Below is a small trained network, with its code and all its weights. Each question gives an input and a class and asks what happens when units are switched off, that is, made to give their printed mean instead of their output.

import numpy as np


def w(rows, s, z=0):
    codes = np.array(rows[::2]) - 128.0
    scale = np.full(codes.shape[1], s)
    scale[-1] = z or s
    return codes * scale


def norm(h):
    return h / np.sqrt((h * h).mean(-1, keepdims=True) + 1e-5)


def f(y):
    return y / 2 * (1 + np.tanh(0.7978845608 * (y + 0.044715 * y**3)))


def log_softmax(a):
    a = a - a.max(-1, keepdims=True)
    return a - np.log(np.exp(a).sum(-1, keepdims=True))


def net(x, mask):
    res = np.array(x, float).reshape(1, 5) / 4 @ E
    u = 0
    for l in range(2):
        y = f(norm(res) @ A[l][:, :-1].T + A[l][:, -1])
        res = res + np.where(mask[u : u + 3], y, B[l][:, -1]) @ B[l][:, :-1]
        u += 3
    return log_softmax(norm(res)[-1] @ U[:, :-1].T + U[:, -1])


A, B = {}, {}
E = w([
[100,74,255,195,165,80,160,153],'x0',
[158,13,120,191,127,190,154,77],'x1',
[58,129,96,245,121,170,33,216],'x2',
[163,131,123,185,223,58,179,171],'x3',
[126,186,77,199,147,119,211,62],'x4',
],0.0088)
A[0] = w([
[255,36,189,110,112,196,142,167,47],'L0N0',
[42,147,88,191,135,129,192,180,117],'L0N1',
[147,66,160,156,109,157,154,5,4],'L0N2',
],0.0072,0.0035)
B[0] = w([
[4,80,213,148,160,69,95,108,234],'L0N0',
[109,45,128,149,111,108,122,82,223],'L0N1',
[65,150,172,209,87,155,134,116,253],'L0N2',
],0.013,0.0026)
A[1] = w([
[180,160,211,112,39,145,36,73,15],'L1N0',
[100,156,119,165,163,93,70,200,4],'L1N1',
[214,169,101,138,163,1,196,104,211],'L1N2',
],0.01,0.0022)
B[1] = w([
[186,152,101,116,105,71,140,162,191],'L1N0',
[61,132,193,202,166,144,249,40,177],'L1N1',
[182,167,90,85,129,153,1,135,254],'L1N2',
],0.013,0.0059)
U = w([
[22,68,188,183,145,76,126,75,8],'0',
[184,184,5,2,126,133,20,152,248],'1',
],0.0087,0.0015)

Each question gives the input, the list of numbers given to net, and the class t.
The units are the neurons (one row each of A and B). Each row of codes is followed by its name. A weight is (code - 128) times the scale printed after its matrix; where a second scale follows, it is the last column's (A, B and U).
mask holds one flag per neuron, layer by layer. A switched-off neuron (its flag False) gives its mean, the last column of its row in B, instead of its output. The means were averaged over made-up inputs and are rounded, as every weight is.
A unit's drop is (log p(t) with every unit on - log p(t) with that unit switched off) / (log p(t) with every unit on - log p(t) with every unit switched off).
The circuit of an input: a set's keep is (log p(t) with only the set's units on - log p(t) with every unit switched off) / (log p(t) with every unit on - log p(t) with every unit switched off). Starting from all 6 units, units are removed one at a time, each time the one whose removal leaves the highest keep (on an exact tie, the one counted first), for as long as the keep stays at least 0.8.
circuit, biggest first: the units of the circuit, biggest drop first
unit that matters most: the unit with the biggest drop
top k neurons: the k neurons with the biggest drops, biggest first
top k neurons in layer l: the k neurons of layer l with the biggest drops, biggest first
drop of u: that unit's drop, to one decimal
input [-3,5,-3,-7,4], class 0: circuit, biggest first => [L1N2]
input [8,-1,-2,5,1], class 1: circuit, biggest first => [L1N2; L0N2]
input [8,-5,-4,-3,-3], class 1: circuit, biggest first => [L0N2; L1N1]
input [-7,5,-5,7,-7], class 0: top 2 neurons => [L0N0; L1N2]
input [5,-1,2,8,8], class 1: top 2 neurons => [L1N2; L0N0]
input [-3,7,-7,-7,-1], class 0: top 3 neurons => [L0N0; L1N2; L0N2]
input [-6,8,-2,-1,5], class 0: top 2 neurons => [L0N2; L1N2]
input [-6,-7,8,-2,0], class 0: top 2 neurons => [L1N1; L1N2]
input [5,-4,-1,-5,-4], class 1: top 2 neurons in layer 1 => [L1N0; L1N1]
input [4,-2,-2,-8,1], class 1: top 2 neurons in layer 1 => [L1N0; L1N1]
input [1,1,-4,1,6], class 1: drop of L1N2 => 0.5
input [5,-5,-6,2,-6], class 1: drop of L0N2 => 0.1
input [-6,-7,7,-1,-3], class 0: drop of L1N1 => 1.1
input [-2,-2,7,6,-8], class 0: drop of L1N1 => 0.4
input [-4,7,2,1,-5], class 0: unit that matters most => L0N0
